Here is a tiny trained network, its code and every weight. The questions are about switching its units off for an input and a class, where a switched-off unit gives its printed mean instead of its output.

import numpy as np


def w(rows, s, z=0):
    codes = np.array(rows[::2]) - 128.0
    scale = np.full(codes.shape[1], s)
    scale[-1] = z or s
    return codes * scale


def f(y):
    return np.maximum(y, 0)


def log_softmax(a):
    a = a - a.max(-1, keepdims=True)
    return a - np.log(np.exp(a).sum(-1, keepdims=True))


def net(x, mask):
    res = np.array(x, float).reshape(1, 6) / 4 @ E
    y = f(res @ A[0][:, :-1].T + A[0][:, -1])
    res = res + np.where(mask, y, B[0][:, -1]) @ B[0][:, :-1]
    return log_softmax(res[-1] @ U[:, :-1].T + U[:, -1])


A, B = {}, {}
E = w([
[68,200,114,13],'x0',
[156,222,119,183],'x1',
[29,34,173,138],'x2',
[211,82,1,120],'x3',
[166,214,228,169],'x4',
[104,180,95,43],'x5',
],0.0079)
A[0] = w([
[133,46,160,188,213],'N1',
[153,84,58,115,154],'N2',
[157,96,168,157,112],'N3',
[178,244,128,158,182],'N4',
[103,87,135,60,123],'N5',
[111,167,110,158,77],'N6',
[30,153,170,80,174],'N7',
[184,80,99,70,163],'N8',
[143,129,47,123,178],'N9',
[9,95,188,79,255],'N10',
[127,176,112,122,154],'N11',
[135,82,41,69,196],'N12',
[108,60,204,252,175],'N13',
[171,177,140,165,171],'N14',
],0.012,0.0042)
B[0] = w([
[98,70,106,204,206],'N1',
[202,51,59,188,191],'N2',
[80,98,158,221,158],'N3',
[197,222,232,128,200],'N4',
[137,195,104,117,184],'N5',
[132,129,143,126,140],'N6',
[54,180,105,13,219],'N7',
[164,97,82,131,183],'N8',
[191,91,112,84,185],'N9',
[3,152,84,119,252],'N10',
[146,164,144,89,158],'N11',
[191,102,15,99,218],'N12',
[42,4,200,228,225],'N13',
[213,146,214,145,171],'N14',
],0.008,0.015)
U = w([
[175,177,234,123,250],'0',
[182,93,47,114,196],'1',
[71,52,196,221,61],'2',
[7,153,100,33,58],'3',
],0.011,0.0014)

Each question gives the input, the list of numbers given to net, and the class t.
The units are the neurons (one row each of A and B). Each row of codes is followed by its name. A weight is (code - 128) times the scale printed after its matrix; where a second scale follows, it is the last column's (A, B and U).
mask holds one flag per neuron, in row order. A switched-off neuron (its flag False) gives its mean, the last column of its row in B, instead of its output. The means were averaged over made-up inputs and are rounded, as every weight is.
A unit's drop is (log p(t) with every unit on - log p(t) with that unit switched off) / (log p(t) with every unit on - log p(t) with every unit switched off).
The circuit of an input: a set's keep is (log p(t) with only the set's units on - log p(t) with every unit switched off) / (log p(t) with every unit on - log p(t) with every unit switched off). Starting from the 12 units with the biggest drops (on a tie, the unit counted first), units are removed one at a time, each time the one whose removal leaves the highest keep (on an exact tie, the one counted first), for as long as the keep stays at least 0.8.
circuit, biggest first: the units of the circuit, biggest drop first
top k neurons: the k neurons with the biggest drops, biggest first
drop of u: that unit's drop, to one decimal
input [-2,-7,4,1,-4,6], class 1: circuit, biggest first : [N12]
input [-7,-4,-4,-7,5,6], class 0: top 2 neurons : [N4 N14]
input [-6,4,-5,6,2,-4], class 0: top 2 neurons : [N4 N14]
input [0,-4,2,-8,0,-1], class 3: top 2 neurons : [N7 N10]
input [4,-2,7,6,-3,5], class 1: top 2 neurons : [N12 N2]
input [-1,3,4,-8,-8,-2], class 3: top 3 neurons : [N7 N10 N2]
input [-3,3,-8,1,-3,-6], class 0: circuit, biggest first : [N4 N14]
input [1,1,3,8,7,-1], class 0: top 2 neurons : [N12 N13]
input [7,7,-4,-2,-8,-3], class 1: drop of N10 : 0.9
input [-1,-8,-1,-7,4,0], class 3: drop of N10 : 0.5
input [-3,8,-7,-5,-5,0], class 0: drop of N6 : 0.0
